Moves between points:
at | c a w l r t
j177 | j784 j839 j814 j307 j376 j677
j85 | j198 j606 j691 j938 j800 j900
j585 | j177 j260 j867 j82 j646 j376
j679 | j79 j901 j76 j968 j406 j94
j392 | j837 j639 j673 j802 j64 j324
j602 | j313 j294 j262 j679 j637 j46
j237 | j256 j978 j832 j836 j192 j984
j480 | j179 j795 j632 j585 j696 j534
j406 | j94 j968 j79 j691 j257 j901
j432 | j928 j837 j61 j324 j616 j673
j901 | j85 j903 j749 j940 j968 j800
j641 | j330 j616 j388 j392 j171 j432
j770 | j291 j123 j528 j426 j695 j102
j784 | j82 j422 j260 j262 j677 j31
j776 | j543 j666 j836 j632 j286 j152
j766 | j695 j609 j770 j808 j528 j882
j330 | j61 j673 j157 j837 j432 j928
j616 | j673 j324 j928 j639 j392 j837
j152 | j480 j405 j859 j459 j666 j696
j795 | j867 j376 j688 j260 j585 j177
j528 | j882 j808 j695 j375 j291 j609
j235 | j171 j61 j641 j928 j388 j157
j637 | j46 j679 j313 j406 j505 j294
j532 | j679 j257 j294 j553 j722 j406
j606 | j766 j291 j246 j102 j938 j528
j861 | j279 j171 j312 j157 j727 j641
j312 | j235 j330 j727 j432 j279 j388
j288 | j923 j192 j802 j947 j212 j237
j388 | j157 j928 j171 j673 j330 j61
j94 | j749 j800 j553 j903 j901 j85
j262 | j505 j722 j637 j76 j313 j532
j808 | j490 j748 j426 j312 j375 j51
j102 | j808 j437 j609 j822 j123 j375
j375 | j51 j312 j490 j279 j437 j748
j426 | j437 j861 j375 j727 j490 j822
j984 | j776 j36 j846 j859 j978 j286
j36 | j666 j179 j152 j534 j859 j632
j260 | j839 j602 j677 j637 j82 j307
j978 | j286 j859 j776 j480 j836 j36
j477 | j802 j237 j639 j192 j288 j923
j179 | j459 j867 j405 j177 j534 j688
j307 | j262 j46 j422 j294 j602 j313
j947 | j978 j543 j984 j152 j846 j836
j257 | j901 j691 j94 j198 j553 j968
j405 | j795 j646 j534 j814 j459 j585
j666 | j696 j459 j480 j688 j632 j405
j256 | j846 j286 j947 j36 j984 j776
j748 | j727 j388 j861 j330 j312 j235
j837 | j477 j212 j452 j19 j324 j288
j749 | j691 j900 j968 j606 j85 j198
j867 | j814 j677 j646 j839 j177 j784
j722 | j406 j553 j679 j749 j76 j257
j923 | j832 j984 j19 j978 j237 j256
j688 | j646 j784 j585 j677 j867 j814
j839 | j422 j313 j31 j46 j307 j262
j212 | j237 j947 j923 j846 j19 j192
j639 | j212 j832 j288 j256 j802 j19
j46 | j722 j79 j532 j94 j294 j76
j61 | j392 j452 j616 j477 j928 j64
j859 | j632 j534 j666 j795 j480 j179
j376 | j677 j307 j784 j602 j260 j839
j822 | j312 j641 j748 j171 j861 j279
j903 | j606 j770 j900 j695 j940 j938
j968 | j800 j940 j85 j246 j691 j903
j900 | j246 j528 j940 j291 j606 j766
j696 | j534 j585 j179 j646 j405 j795
j814 | j260 j31 j376 j422 j784 j82
j882 | j123 j490 j102 j51 j609 j426
j324 | j288 j19 j477 j832 j639 j212
j534 | j688 j177 j459 j376 j795 j867
j294 | j76 j94 j722 j901 j679 j79
j928 | j64 j477 j392 j288 j673 j452
j691 | j903 j246 j800 j766 j198 j940
j677 | j31 j262 j82 j313 j839 j422
j279 | j388 j432 j235 j616 j641 j330
j553 | j968 j198 j901 j900 j749 j691
j171 | j432 j392 j330 j64 j157 j616
j459 | j585 j814 j795 j784 j688 j646
j291 | j609 j375 j882 j437 j102 j808
j632 | j405 j688 j696 j867 j179 j459
j437 | j748 j279 j51 j641 j822 j312
j31 | j602 j505 j307 j532 j422 j637
j846 | j836 j152 j978 j666 j776 j543
j313 | j532 j76 j505 j79 j46 j722
j51 | j861 j235 j822 j388 j748 j727
j938 | j528 j102 j766 j123 j770 j291
j505 | j294 j406 j46 j257 j532 j679
j646 | j376 j82 j177 j31 j814 j260
j286 | j152 j632 j543 j179 j36 j666
j157 | j616 j64 j432 j452 j61 j392
j76 | j257 j749 j406 j85 j79 j553
j19 | j192 j846 j237 j776 j832 j947
j836 | j36 j480 j286 j696 j543 j859
j609 | j426 j51 j123 j748 j808 j490
j192 | j984 j836 j256 j543 j947 j978
j800 | j900 j938 j198 j770 j903 j606
j452 | j639 j923 j324 j237 j477 j802
j123 | j375 j822 j808 j861 j426 j437
j802 | j19 j256 j212 j984 j923 j832
j673 | j452 j288 j64 j212 j837 j477
j198 | j940 j766 j903 j528 j900 j246
j543 | j859 j696 j36 j405 j152 j480
j727 | j641 j157 j279 j61 j235 j171
j82 | j307 j637 j839 j505 j31 j602
j246 | j770 j882 j938 j609 j766 j695
j79 | j553 j85 j257 j800 j94 j749
j695 | j102 j426 j291 j490 j882 j123
j832 | j947 j776 j192 j286 j256 j846
j422 | j637 j532 j602 j722 j262 j505
j64 | j324 j802 j837 j923 j452 j639
j940 | j938 j695 j606 j882 j246 j770
j490 | j822 j727 j437 j235 j51 j861

The rows follow the links: the fewer symbols apart two points are, the more alike their rows tend to be.

Rows of some points; one shown again gets a slightly different row:
j313: -40 +53 +10 -33 +3 +104 +10 -89 +8 -9 +41 +63 -22 +26 -8 +40 -45 -43 +99 +17 +5 +58 -90 +4 -2 +1 +73 -79 +32 -33 +31 +14 -23 +40 -55 +45 -47 -1 -74 +1 -78 -16 -49 -26 +46
j392: -47 +75 +63 +4 +30 -33 +10 +114 -18 -8 -19 -10 -2 -23 -19 -48 -45 +31 0 -70 +2 -44 +8 +1 -22 -31 -44 +41 -29 -75 -48 +37 +21 +83 +1 -107 +36 +10 -91 -13 +82 +37 -2 +42 -55
j900: -95 +118 -5 -74 -8 +41 +26 +11 +22 -26 +13 -21 -45 -37 +26 +57 -47 -30 +4 -94 -25 +3 -60 +26 +9 -52 +7 +23 -70 -7 +7 +71 +20 +52 -52 -14 -31 -5 -17 +30 -13 -5 -121 -78 +41
j46: -70 +85 -29 -24 +2 +98 +7 -84 +7 -16 +0 +68 -42 +31 -1 +49 -28 -19 +96 +15 -13 +40 -76 +4 +22 -4 +42 -61 +25 -11 -1 +45 -19 +53 -40 +64 -45 -19 -14 +18 -104 -41 -67 -13 +39
j639: +41 -65 -46 +23 +28 -81 -25 +70 +2 +46 -24 -79 +13 +32 +14 -39 +29 +45 -22 +20 -2 -80 +123 +3 +19 -2 -53 +80 +22 +38 -61 +32 +10 +4 +63 -27 +26 +23 +58 -2 +36 +33 +52 +86 -60
j123: +22 +46 +61 -52 +1 -41 +3 -13 +5 -81 +70 -16 +42 -66 +57 -74 -56 -38 -20 -26 +28 -11 -32 +26 -21 +10 +13 -62 -78 -1 +86 -80 +8 +2 +31 -64 -5 -4 -85 +30 +48 +29 -12 -111 +25
j426: -38 +106 +73 -41 +24 -16 +9 +12 -3 -90 +51 +6 +13 -59 +46 -85 -84 -17 +12 -37 +19 -38 -42 +5 -17 +3 -12 -62 -84 -30 +56 -49 +20 +52 +40 -61 +1 -9 -109 +33 +40 +7 -22 -74 +7
j984: -18 +30 +44 +55 +45 +23 -7 +22 -34 +5 +3 +61 +5 +47 -38 -64 -44 +44 +81 +28 +22 -21 +10 -16 -7 +14 -15 -32 +71 -80 -45 +17 -1 +90 +22 -47 +21 -9 -112 -25 +5 +25 +65 +130 -61
j198: -81 +101 +35 -62 -16 +45 +35 -1 +17 -35 +15 +6 -21 -56 +8 +43 -54 -53 +4 -89 -10 +29 -94 +14 -15 -39 +28 0 -70 -33 +38 +30 +17 +27 -66 -29 -21 +4 -58 +16 +8 -6 -101 -103 +39
j867: -49 +1 -23 -9 -1 +87 +5 -9 +7 +78 -18 +30 -46 +67 -55 +89 -11 -9 +70 -13 -14 +35 -29 +7 +2 -39 +41 +52 +79 -50 -63 +113 -11 +54 -101 +14 -5 +30 -19 -35 -50 +13 -34 +70 -11
j666: +74 -122 -19 +88 -19 -6 -11 -9 -11 +56 -52 +26 +18 +39 -58 +15 +77 +27 -30 +68 -4 +35 +46 -36 +6 +38 -11 +15 +78 +19 -26 -33 -18 -77 +7 +49 +19 -8 +75 -37 -15 -20 +84 +83 -26
j947: +2 +10 +59 +47 +40 +10 -7 +21 -30 +10 +21 +54 +19 +42 -36 -75 -43 +28 +72 +29 +27 -11 -8 -10 -22 +18 -4 -39 +71 -79 -47 -8 -2 +78 +19 -59 +17 -2 -129 -24 +17 +36 +78 +111 -61
j376: -1 -65 -96 -16 -23 +43 -14 -45 +24 +87 -7 -27 -38 +77 -14 +101 +44 -22 +33 +30 -15 +12 +33 +20 +36 -19 +42 +57 +65 +45 -40 +83 -19 -6 -48 +67 -36 +28 +86 -8 -76 +6 -24 +41 +15
j324: -15 -6 -43 +16 +37 -59 -19 +82 -10 +41 -29 -70 -17 +23 +7 -25 +10 +53 -1 -11 -11 -83 +107 +12 +18 -20 -68 +85 +12 +16 -91 +71 +19 +50 +49 -38 +27 +16 +35 0 +32 +31 +23 +95 -60
j480: +93 -136 -1 +86 -28 +2 -5 -18 -8 +58 -32 +36 +29 +32 -64 +17 +70 +16 -43 +62 +2 +41 +31 -36 -21 +43 +9 -3 +74 -3 -9 -49 -18 -97 -5 +40 +20 +13 +46 -48 +3 -9 +91 +73 -20
j235: +30 +2 +1 +42 +13 -98 -1 +57 -18 -46 -43 -30 +23 -55 +30 -66 +43 +52 -86 -3 -7 -48 +74 -27 +11 +24 -96 +9 -69 +55 +3 -61 +14 -51 +92 -1 +38 -33 +85 +11 +55 -31 +35 -16 -16
j978: -36 +39 +3 +58 +48 +24 -18 +16 -30 +10 -26 +57 -19 +56 -41 -34 -20 +64 +96 +35 -4 -26 +31 -25 +17 +5 -35 -12 +76 -55 -80 +40 -5 +95 +20 -23 +17 -18 -60 -20 -31 +1 +53 +145 -61
j808: -5 +81 +66 -49 +8 -26 +2 +2 -1 -77 +66 -6 +34 -56 +50 -83 -67 -21 -9 -32 +26 -29 -47 +17 -29 +6 -3 -63 -73 -27 +72 -68 +16 +26 +30 -64 -3 -12 -101 +28 +54 +17 -6 -88 +12
j532: -76 +78 -47 -22 +11 +87 +9 -77 -3 -19 -11 +65 -55 +31 +14 +58 -13 -9 +88 +17 -19 +40 -54 -2 +41 -5 +21 -40 +25 +7 -12 +57 -17 +46 -28 +77 -47 -25 +22 +25 -119 -63 -72 -3 +45
j836: -24 +19 -35 +64 +41 +19 -14 +19 -29 +24 -54 +44 -24 +61 -37 -17 +16 +73 +79 +50 -18 -31 +53 -22 +28 +8 -50 +6 +79 -20 -92 +47 -8 +60 +36 +26 +16 -23 +20 -20 -59 -22 +42 +149 -52
j312: -37 +74 -31 +19 +36 -78 -11 +46 -26 -64 -54 -23 -13 -39 +49 -51 +23 +67 -32 -4 -20 -64 +75 -22 +43 +11 -117 +13 -60 +53 -30 -3 +24 +11 +106 +11 +22 -52 +91 +37 -4 -49 -4 +11 -17
j262: +4 -2 +24 -34 -20 +89 -3 -99 +14 0 +66 +57 +8 +25 -11 +34 -35 -61 +62 +29 +23 +66 -100 +16 -19 +17 +105 -78 +47 -34 +62 -19 -25 -3 -76 +30 -44 +7 -77 -4 -53 +4 -12 -44 +53
j766: -33 +36 -78 -74 -12 -43 -8 -3 +25 -12 +9 -92 -19 -27 +75 +38 +13 -17 -33 -27 -19 -29 +40 +35 +37 -30 -16 +53 -81 +90 +17 +41 +13 -11 +17 +33 -24 +7 +105 +51 -16 -7 -87 -98 +42
j585: -50 -3 -3 +7 -5 +89 +13 0 +4 +66 -14 +37 -37 +59 -65 +81 -23 -15 +70 -26 -6 +41 -44 +4 -14 -40 +49 +33 +70 -68 -59 +97 -11 +57 -103 +9 -16 +25 -55 -45 -36 +21 -27 +65 -7
j553: +35 -43 +1 -15 -53 +8 +5 -63 +20 -24 +4 +13 +7 -47 +12 +50 +40 -53 -70 -3 -8 +61 -57 -2 -12 +18 +38 -29 -50 +45 +82 -68 -9 -114 -26 +65 -20 -5 +69 +6 -9 -44 -32 -124 +75
j770: -7 +12 -70 -83 -14 -55 -2 -3 +26 -14 +17 -94 -9 -39 +86 +25 +16 -21 -50 -25 -9 -34 +47 +32 +29 -24 -11 +41 -78 +104 +35 +16 +20 -39 +34 +27 -28 +10 +115 +57 -5 +0 -70 -106 +43
j79: +13 -20 -58 -1 -39 +21 +2 -70 +16 -15 -25 +7 -17 -13 +21 +74 +67 -18 -41 +30 -24 +50 -19 -12 +29 +21 +8 -13 -18 +84 +41 -17 -17 -87 +5 +107 -26 -24 +138 +28 -67 -63 -45 -74 +63
j832: +75 -72 +62 +36 +14 -30 -17 +20 -11 +21 +41 +17 +64 +28 -25 -93 -30 +11 +17 +40 +41 -24 +20 -7 -31 +32 +25 -37 +57 -65 +6 -61 -6 +15 +22 -82 +26 +19 -103 -34 +55 +58 +109 +76 -54
j330: +51 -14 +89 +35 +2 -74 +10 +78 -24 -31 -8 -9 +52 -75 -11 -71 +0 +15 -96 -34 +22 -16 +2 -21 -42 +13 -47 +4 -58 -21 +32 -89 +26 -47 +44 -84 +44 -6 -38 -16 +114 +12 +54 -32 -34
j477: +16 -35 -50 +16 +31 -71 -26 +84 -13 +45 -31 -75 -4 +31 +15 -28 +23 +48 -11 +5 -8 -91 +120 +13 +24 -22 -61 +83 +18 +23 -72 +52 +9 +29 +61 -38 +32 +20 +51 -3 +29 +35 +30 +92 -63
j19: +98 -111 +36 +29 +5 -67 -21 +28 -5 +39 +34 -28 +61 +26 -19 -79 +7 +6 -26 +49 +40 -31 +62 +7 -32 +42 +8 -7 +41 -17 +7 -67 -12 -22 +41 -63 +26 +31 -48 -32 +60 +61 +114 +62 -52

Each walk starts at a row. The symbols on each line, taken left to right, move it on to the next point.
Each answer is a row, close to the row of the point it stands for.
new walk
+2 +14 +53 -31 -51 +25 +29 -39 +19 -40 +28 +13 +17 -63 -4 +45 -9 -72 -56 -48 +2 +74 -104 +4 -42 -4 +51 -35 -59 -17 +86 -60 +11 -61 -60 -3 -15 -2 -24 -3 +28 -11 -48 -139 +57
a l l c t -> +47 -16 +19 +38 0 -98 +4 +57 -15 -49 -32 -23 +33 -61 +21 -66 +39 +35 -108 -6 -1 -37 +61 -34 -8 +19 -83 +11 -65 +45 +20 -77 +23 -65 +92 -29 +39 -23 +63 +16 +76 -16 +48 -20 -27
c a a w -> +82 -108 -20 +36 +16 -88 -24 +46 +6 +44 -4 -68 +42 +34 +6 -56 +30 +32 -40 +41 +21 -64 +113 +8 +9 +17 -30 +47 +34 +31 -22 -17 +2 -30 +62 -24 +24 +26 +42 -19 +42 +45 +86 +71 -52
new walk
-38 -28 -68 -10 -3 +66 -3 -28 +13 +76 -13 -4 -45 +71 -37 +96 +15 -7 +59 +5 -22 +17 +4 +9 +26 -37 +41 +57 +69 +2 -69 +113 -21 +34 -71 +52 -28 +24 +40 -17 -69 +6 -36 +62 +0
r r r t a -> -66 +78 -61 -20 +2 +79 +1 -73 +1 -20 -13 +49 -59 +23 +14 +69 +9 +4 +71 +18 -35 +35 -30 -3 +44 +3 +10 -35 +18 +33 -14 +48 -14 +34 -17 +93 -33 -38 +55 +27 -117 -59 -71 -6 +47
t w a a w -> -54 +53 -70 -76 -5 -21 -1 +9 +25 -16 +1 -85 -34 -24 +74 +42 +5 -15 -24 -44 -19 -36 +22 +34 +39 -46 -19 +61 -74 +75 +2 +57 +14 +6 +8 +32 -30 +9 +97 +52 -26 -8 -100 -89 +39
new walk
-60 +79 +50 -55 -27 +41 +31 -4 +24 -38 +32 +10 -12 -58 -2 +45 -48 -53 -19 -78 -5 +47 -111 +16 -27 -40 +33 -10 -66 -44 +49 +9 +15 +11 -76 -23 -19 +6 -64 +7 +12 +6 -90 -118 +49
r l l a -> -7 +48 -25 +32 +27 -81 -6 +50 -22 -64 -56 -26 -3 -40 +47 -51 +31 +66 -50 -5 -20 -61 +83 -21 +39 +14 -114 +24 -55 +61 -26 -13 +21 -10 +107 +4 +20 -42 +104 +39 +11 -43 +1 +6 -13
l t w -> -53 +50 -8 +9 +41 -39 -4 +110 -11 +25 -35 -46 -13 +14 0 -36 -23 +55 +18 -41 -16 -78 +61 +9 +12 -35 -67 +80 -10 -30 -84 +81 +29 +86 +22 -70 +25 +10 -12 -6 +42 +38 -4 +85 -67
new walk
-84 +141 -11 +6 +53 -30 -2 +35 -31 -79 -25 -4 -33 -35 +53 -56 -30 +60 +28 -23 -16 -68 +35 -12 +42 -10 -96 -5 -62 +8 -36 +16 +19 +80 +86 -21 +7 -46 +6 +45 -13 -34 -35 +8 -17
c a a c l c -> +25 -18 +61 +39 +38 +2 -11 +17 -22 +11 +29 +47 +29 +32 -44 -85 -47 +12 +61 +36 +32 -19 -4 -5 -28 +22 +7 -40 +58 -78 -22 -29 -13 +58 +19 -73 +25 +12 -132 -27 +35 +45 +84 +97 -64
a t r c a -> -47 -11 -56 -12 -2 +76 -2 -11 +9 +76 -23 +8 -49 +72 -46 +96 +4 -9 +67 -1 -19 +30 -6 +12 +11 -37 +39 +55 +73 -30 -66 +119 -16 +50 -83 +36 -23 +24 +4 -37 -67 +12 -41 +74 -7
new walk
+27 -34 +26 -35 -38 +69 +9 -101 +19 +19 +70 +46 +12 +20 -11 +33 -27 -71 +45 +35 +27 +75 -84 +20 -28 +18 +106 -77 +43 -22 +69 -37 -26 -20 -66 +30 -41 +17 -64 -7 -51 +15 -1 -50 +48
w r a -> -25 +23 -81 -7 -11 +40 -1 -71 +18 -14 -33 +21 -40 +9 +26 +71 +49 +3 +5 +32 -30 +29 -3 -7 +42 +6 -2 -8 -6 +82 +9 +23 -9 -41 +2 +112 -37 -28 +137 +28 -97 -75 -58 -36 +55
a r l w c r -> +50 -19 +8 -66 -19 -62 -4 -18 +20 -48 +63 -61 +40 -62 +73 -41 -18 -42 -67 -1 +25 -22 +2 +28 -11 +15 +16 -28 -76 +55 +91 -82 +9 -58 +44 -17 -14 +11 +4 +40 +41 +18 -10 -134 +48
new walk
+83 -124 -41 -32 -50 +28 -9 -94 +32 +61 +50 -9 +15 +35 +1 +52 +35 -58 +1 +58 +14 +57 -15 +22 +1 +26 +90 -8 +57 +46 +52 -27 -32 -75 -46 +58 -32 +36 +32 -5 -38 +13 +17 -29 +43
l c w r r -> +24 -29 -46 -3 -45 +8 +11 -72 +15 -18 -21 +4 -10 -25 +17 +70 +58 -30 -58 +26 -20 +57 -24 -13 +15 +20 +25 -19 -30 +85 +57 -36 -12 -100 -5 +91 -23 -18 +114 +26 -53 -63 -36 -93 +66
l c r w c -> +24 -16 -55 -78 -15 -64 -7 -9 +30 -25 +27 -96 +3 -39 +86 +7 +19 -28 -66 -9 -3 -34 +37 +34 +19 -1 +1 +24 -80 +103 +52 -12 +5 -54 +43 +28 -23 +9 +89 +49 -1 +1 -51 -117 +49
new walk
+76 -124 -60 -27 -42 +20 -18 -81 +32 +66 +26 -20 +10 +54 -2 +63 +43 -51 -3 +68 +13 +43 +10 +16 +12 +21 +90 +5 +62 +59 +31 -4 -33 -73 -42 +77 -37 +36 +58 -12 -56 +10 +17 -19 +34
r a r r c -> -11 +2 -74 0 -25 +27 +10 -79 +8 -15 -30 +12 -35 0 +29 +71 +61 -4 -19 +28 -27 +37 +0 -10 +36 +14 +0 -13 -12 +85 +14 +9 -15 -68 +4 +121 -23 -28 +133 +25 -90 -72 -51 -53 +65
r t r -> -34 +57 +59 -52 -37 +44 +32 -13 +20 -40 +27 +10 -3 -56 -4 +36 -43 -66 -25 -71 +1 +56 -106 +9 -36 -29 +32 -27 -64 -36 +64 -13 +13 -14 -77 -17 -8 -7 -63 +12 +21 +3 -78 -130 +50
new walk
-12 -5 -44 +78 +33 +6 -21 +7 -31 +29 -64 +42 -25 +63 -33 -6 +35 +77 +59 +54 -18 -23 +65 -29 +42 +18 -49 +14 +79 +0 -83 +51 -17 +43 +41 +32 +14 -25 +51 -13 -55 -28 +46 +152 -49
r r r r t l -> +43 -106 -88 -26 -37 +28 -18 -64 +33 +80 +7 -30 -12 +66 -4 +86 +47 -33 +6 +51 -8 +31 +33 +13 +21 +5 +59 +33 +69 +57 -7 +43 -27 -46 -39 +82 -30 +32 +89 -11 -68 +4 -11 +19 +30
c c r w -> -21 +27 +17 -24 -10 +99 +1 -101 +17 -3 +53 +72 -11 +30 -13 +27 -42 -50 +78 +23 +8 +63 -94 +12 -11 +9 +88 -77 +35 -38 +44 -7 -18 +22 -61 +37 -45 +1 -72 -2 -62 -3 -31 -33 +47
